Below is a small trained network, with its code and all its weights. Each question gives an input and a class and asks what happens when units are switched off, that is, made to give their printed mean instead of their output.

import numpy as np


def w(rows, s, z=0):
    codes = np.array(rows[::2]) - 128.0
    scale = np.full(codes.shape[1], s)
    scale[-1] = z or s
    return codes * scale


def norm(h):
    return h / np.sqrt((h * h).mean(-1, keepdims=True) + 1e-5)


def f(y):
    return np.maximum(y, 0)


def log_softmax(a):
    a = a - a.max(-1, keepdims=True)
    return a - np.log(np.exp(a).sum(-1, keepdims=True))


def net(x, mask):
    res = np.array(x, float).reshape(1, 4) / 4 @ E
    u = 0
    for l in range(2):
        y = f(norm(res) @ A[l][:, :-1].T + A[l][:, -1])
        res = res + np.where(mask[u : u + 16], y, B[l][:, -1]) @ B[l][:, :-1]
        u += 16
    return log_softmax(norm(res)[-1] @ U[:, :-1].T + U[:, -1])


A, B = {}, {}
E = w([
[253,149,179,139],'x0',
[179,132,130,16],'x1',
[156,248,49,9],'x2',
[141,251,224,106],'x3',
],0.0048)
A[0] = w([
[138,119,37,159,89],'L0N1',
[240,50,129,51,132],'L0N2',
[123,66,171,127,148],'L0N3',
[91,66,2,154,214],'L0N4',
[106,104,208,177,250],'L0N5',
[53,219,207,121,147],'L0N6',
[104,97,165,134,192],'L0N7',
[209,136,56,129,147],'L0N8',
[177,64,26,156,29],'L0N9',
[132,143,216,123,72],'L0N10',
[42,94,200,208,97],'L0N11',
[114,226,136,95,154],'L0N12',
[15,59,156,56,193],'L0N13',
[178,124,127,66,153],'L0N14',
[138,186,248,124,140],'L0N15',
[156,182,142,144,108],'L0N16',
],0.0075,0.0023)
B[0] = w([
[165,222,220,160,175],'L0N1',
[153,132,26,254,215],'L0N2',
[100,166,109,97,179],'L0N3',
[162,122,96,81,254],'L0N4',
[176,166,109,68,230],'L0N5',
[59,158,216,224,233],'L0N6',
[127,118,97,19,179],'L0N7',
[173,172,213,195,195],'L0N8',
[109,227,179,120,186],'L0N9',
[161,71,223,71,170],'L0N10',
[113,171,116,126,233],'L0N11',
[162,137,68,155,226],'L0N12',
[150,183,71,23,219],'L0N13',
[94,16,43,181,189],'L0N14',
[95,152,183,6,222],'L0N15',
[130,106,128,52,169],'L0N16',
],0.0041,0.0048)
A[1] = w([
[50,158,192,120,78],'L1N1',
[51,206,115,179,88],'L1N2',
[194,56,109,68,122],'L1N3',
[64,99,73,100,173],'L1N4',
[132,105,178,88,125],'L1N5',
[66,81,133,170,177],'L1N6',
[158,165,180,182,235],'L1N7',
[146,253,138,136,135],'L1N8',
[81,102,70,147,134],'L1N9',
[3,198,150,129,166],'L1N10',
[152,161,139,123,65],'L1N11',
[145,232,111,87,252],'L1N12',
[71,170,67,134,162],'L1N13',
[126,139,125,155,116],'L1N14',
[44,198,151,171,35],'L1N15',
[14,191,162,146,147],'L1N16',
],0.011,0.0028)
B[1] = w([
[149,189,85,156,176],'L1N1',
[209,63,138,220,185],'L1N2',
[150,128,40,188,165],'L1N3',
[124,115,195,24,179],'L1N4',
[89,106,121,112,147],'L1N5',
[174,101,185,103,148],'L1N6',
[67,33,110,22,193],'L1N7',
[120,152,158,75,231],'L1N8',
[93,150,230,64,160],'L1N9',
[98,177,127,255,220],'L1N10',
[194,122,136,104,148],'L1N11',
[104,33,177,156,254],'L1N12',
[114,183,208,111,192],'L1N13',
[126,36,134,19,137],'L1N14',
[182,108,80,201,177],'L1N15',
[46,176,65,215,205],'L1N16',
],0.0055,0.0099)
U = w([
[52,152,222,61,2],'0',
[178,65,113,11,232],'1',
[185,154,1,208,143],'2',
],0.0091,0.0015)

Each question gives the input, the list of numbers given to net, and the class t.
The units are the neurons (one row each of A and B). Each row of codes is followed by its name. A weight is (code - 128) times the scale printed after its matrix; where a second scale follows, it is the last column's (A, B and U).
mask holds one flag per neuron, layer by layer. A switched-off neuron (its flag False) gives its mean, the last column of its row in B, instead of its output. The means were averaged over made-up inputs and are rounded, as every weight is.
A unit's drop is (log p(t) with every unit on - log p(t) with that unit switched off) / (log p(t) with every unit on - log p(t) with every unit switched off).
The circuit of an input: a set's keep is (log p(t) with only the set's units on - log p(t) with every unit switched off) / (log p(t) with every unit on - log p(t) with every unit switched off). Starting from the 12 units with the biggest drops (on a tie, the unit counted first), units are removed one at a time, each time the one whose removal leaves the highest keep (on an exact tie, the one counted first), for as long as the keep stays at least 0.8.
units of the circuit, in order: the units of the circuit, biggest drop first
top k neurons: the k neurons with the biggest drops, biggest first
top k neurons in layer l: the k neurons of layer l with the biggest drops, biggest first
drop of u: that unit's drop, to one decimal
input [8,-5,-6,-5], class 1: units of the circuit, in order => L1N10; L1N16; L1N7
input [2,1,-3,-2], class 2: units of the circuit, in order => L1N3
input [-6,-2,2,-8], class 0: top 2 neurons in layer 0 => L0N9; L0N1
input [-3,-6,6,7], class 2: units of the circuit, in order => L1N15; L1N2
input [-2,0,2,-6], class 0: top 3 neurons in layer 1 => L1N13; L1N2; L1N15
input [-3,-4,2,-7], class 0: top 2 neurons => L0N9; L0N1
input [-3,-4,1,-7], class 0: top 2 neurons in layer 0 => L0N9; L0N1
input [1,4,-2,2], class 1: top 2 neurons => L1N10; L1N16
input [-8,6,-3,0], class 1: top 2 neurons in layer 0 => L0N13; L0N6
input [4,4,-4,-2], class 2: top 2 neurons => L0N6; L1N3
input [-3,0,3,-8], class 0: top 2 neurons => L0N9; L1N13
input [-1,-7,8,-4], class 0: top 4 neurons in layer 1 => L1N13; L1N8; L1N12; L1N3
input [8,5,-5,-6], class 2: top 2 neurons in layer 0 => L0N2; L0N6
input [-1,-2,4,1], class 2: top 3 neurons => L0N6; L1N2; L1N15
input [-5,-2,-4,2], class 2: units of the circuit, in order => L1N15
input [0,-5,5,-7], class 0: top 2 neurons => L0N4; L1N13
input [2,-4,8,-8], class 1: top 3 neurons => L1N10; L1N16; L0N9
input [2,7,-4,3], class 1: top 2 neurons in layer 0 => L0N15; L0N10
input [-4,-2,1,-6], class 0: top 2 neurons in layer 1 => L1N13; L1N7
input [4,3,5,-3], class 2: top 3 neurons in layer 0 => L0N14; L0N6; L0N2
input [-4,-8,-6,-7], class 0: top neuron in layer 1 => L1N9
input [-8,-5,1,-5], class 0: drop of L1N4 => 0.1
input [-3,-3,7,8], class 2: drop of L1N2 => 0.2
input [-1,-3,-1,-5], class 0: drop of L1N16 => -0.1
